Here is a tiny trained network, its code and every weight. The questions are about switching its units off for an input and a target symbol, where a switched-off unit gives its printed mean instead of its output.

import numpy as np


def w(rows, s, z=0):
    codes = np.array(rows[::2]) - 128.0
    scale = np.full(codes.shape[1], s)
    scale[-1] = z or s
    return codes * scale


def norm(h):
    return h / np.sqrt((h * h).mean(-1, keepdims=True) + 1e-5)


def f(y):
    return np.maximum(y, 0)


def softmax(a):
    e = np.exp(a - a.max(-1, keepdims=True))
    return e / e.sum(-1, keepdims=True)


def log_softmax(a):
    a = a - a.max(-1, keepdims=True)
    return a - np.log(np.exp(a).sum(-1, keepdims=True))


def net(x, mask):
    ids = ['ΓΛβεζηπσ'.index(c) for c in x.split()]
    T = len(ids)
    res = E[ids] + P[:T]
    r = norm(res)
    for j in range(2):
        rows = slice(3 * j, 3 * j + 3)
        q, k, v = (r @ M[0][rows].T for M in (Q, K, V))
        z = softmax(np.where(np.tri(T) > 0, q @ k.T / 3**0.5, -1e9)) @ v
        o = O[0][rows]
        res = res + np.where(mask[j], z, o[:, -1]) @ o[:, :-1]
    y = f(norm(res) @ A[0][:, :-1].T + A[0][:, -1])
    res = res + np.where(mask[2:10], y, B[0][:, -1]) @ B[0][:, :-1]
    return log_softmax(norm(res)[-1] @ U[:, :-1].T + U[:, -1])


Q, K, V, O, A, B = {}, {}, {}, {}, {}, {}
E = w([
[105,173,160,106,207],'Γ',
[63,151,168,148,124],'Λ',
[105,117,145,118,119],'β',
[77,126,171,160,144],'ε',
[158,158,174,182,87],'ζ',
[34,141,105,247,113],'η',
[25,187,18,65,14],'π',
[90,246,185,76,85],'σ',
],0.011)
P = w([
[254,101,37,103,136],'0',
[85,107,157,96,73],'1',
[99,110,156,123,64],'2',
[94,119,158,128,67],'3',
[91,130,154,121,70],'4',
[82,137,143,137,72],'5',
[85,144,137,126,69],'6',
[83,159,142,134,79],'7',
[82,166,133,136,83],'8',
[81,175,120,134,86],'9',
[83,196,122,138,94],'10',
[78,180,97,110,71],'11',
],0.0054)
Q[0] = w([
[30,204,176,124,102],'head 1',
[110,63,131,122,134],'head 1',
[142,96,177,116,167],'head 1',
[222,151,8,165,124],'head 2',
[220,60,102,110,147],'head 2',
[137,112,212,163,66],'head 2',
],0.014)
K[0] = w([
[250,135,58,83,214],'head 1',
[101,67,148,117,164],'head 1',
[107,82,175,69,110],'head 1',
[129,24,123,98,65],'head 2',
[92,83,204,81,139],'head 2',
[95,171,195,177,85],'head 2',
],0.013)
V[0] = w([
[140,179,98,42,196],'head 1',
[14,110,58,59,105],'head 1',
[62,147,227,143,141],'head 1',
[180,159,157,63,58],'head 2',
[140,247,102,124,120],'head 2',
[102,137,148,72,238],'head 2',
],0.012)
O[0] = w([
[197,92,106,200,74,254],'head 1',
[65,96,134,246,134,80],'head 1',
[180,92,164,117,183,46],'head 1',
[151,164,181,116,55,112],'head 2',
[52,163,203,180,116,239],'head 2',
[137,219,92,135,162,198],'head 2',
],0.011,0.0091)
A[0] = w([
[135,132,52,128,126,215],'neuron 1',
[104,64,99,123,162,133],'neuron 2',
[175,130,121,78,135,6],'neuron 3',
[140,140,141,10,115,131],'neuron 4',
[178,83,179,148,204,118],'neuron 5',
[137,192,135,143,200,137],'neuron 6',
[87,151,167,154,86,195],'neuron 7',
[174,109,207,120,122,46],'neuron 8',
],0.013,0.0019)
B[0] = w([
[95,111,117,114,182,179],'neuron 1',
[198,113,71,105,85,138],'neuron 2',
[83,136,159,82,96,144],'neuron 3',
[129,137,135,249,151,189],'neuron 4',
[84,199,100,38,164,147],'neuron 5',
[164,55,113,126,102,201],'neuron 6',
[153,106,135,69,182,254],'neuron 7',
[180,146,108,144,182,152],'neuron 8',
],0.015,0.0082)
U = w([
[156,220,89,169,246,253],'Γ',
[79,55,197,57,216,39],'Λ',
[230,115,44,154,33,131],'β',
[134,44,63,10,175,62],'ε',
[191,57,252,86,64,128],'ζ',
[47,2,97,219,121,84],'η',
[10,158,58,85,22,186],'π',
[112,222,216,82,62,31],'σ',
],0.008,0.0037)

Each question gives the input, a string of symbols that net reads in full, and the target symbol t.
The units are the heads (3 rows each of Q, K, V and O) and the neurons (one row each of A and B). Each row of codes is followed by its name. A weight is (code - 128) times the scale printed after its matrix; where a second scale follows, it is the last column's (O, A, B and U).
mask holds one flag per unit, heads first, then neurons. A switched-off unit (its flag False) gives its mean, the last column of its rows in O or B, instead of its output. The means were averaged over made-up inputs and are rounded, as every weight is.
A unit's drop is (log p(t) with every unit on - log p(t) with that unit switched off) / (log p(t) with every unit on - log p(t) with every unit switched off).
The circuit of an input: a set's keep is (log p(t) with only the set's units on - log p(t) with every unit switched off) / (log p(t) with every unit on - log p(t) with every unit switched off). Starting from all 10 units, units are removed one at a time, each time the one whose removal leaves the highest keep (on an exact tie, the one counted first), for as long as the keep stays at least 0.8.
circuit, biggest first: the units of the circuit, biggest drop first
unit that matters most: the unit with the biggest drop
top k neurons: the k neurons with the biggest drops, biggest first
which heads matter: for each layer, one digit per head in row order, 1 if its drop is at least 0.15 and else 0, layers parted by /
input η Γ Γ Γ ε π ε, target ε: circuit, biggest first	[head 2; neuron 5; head 1]
input π Γ β β σ Γ η Γ η σ, target η: unit that matters most	head 1
input ζ Λ β Λ σ β, target σ: circuit, biggest first	[head 1; head 2; neuron 4]
input η Γ ζ ε β, target ε: which heads matter	11
input Γ π ζ β ε ε η Λ ζ β, target ζ: which heads matter	01
input ε Γ ε, target Γ: which heads matter	11
input π Λ ζ, target η: which heads matter	10
input ε β Γ Γ β, target Γ: circuit, biggest first	[neuron 4; head 1]
input η Γ Λ Λ ε Γ Γ β Γ β σ Λ, target ε: top 3 neurons	[neuron 5; neuron 2; neuron 4]
input η β Γ π η ε β π ε Λ β Γ, target ε: top 3 neurons	[neuron 5; neuron 2; neuron 4]
input ε ε Γ ε ε π Γ Γ π, target Γ: top 2 neurons	[neuron 4; neuron 6]
input π β Γ Γ Λ Γ Λ ε η ε η ε, target η: which heads matter	11
input ε β Γ Γ σ Γ Γ π, target Γ: top 3 neurons	[neuron 4; neuron 6; neuron 1]
input Γ π ζ ε Γ Γ, target β: which heads matter	10
input σ Γ ε η ε Λ Γ ε Λ, target ζ: circuit, biggest first	[head 2; neuron 7]
input Λ β ε η, target Λ: circuit, biggest first	[head 1; neuron 7]
input π Λ ζ Γ Γ Γ Γ σ Γ Γ π, target η: which heads matter	10
input ζ η ε Γ, target σ: circuit, biggest first	[head 1; neuron 7]
input β ε β Γ Λ, target π: top 2 neurons	[neuron 4; neuron 8]
input ε ε β, target Γ: top 3 neurons	[neuron 4; neuron 7; neuron 6]
input π Γ β σ Γ Γ Γ Γ η β, target η: circuit, biggest first	[head 1]
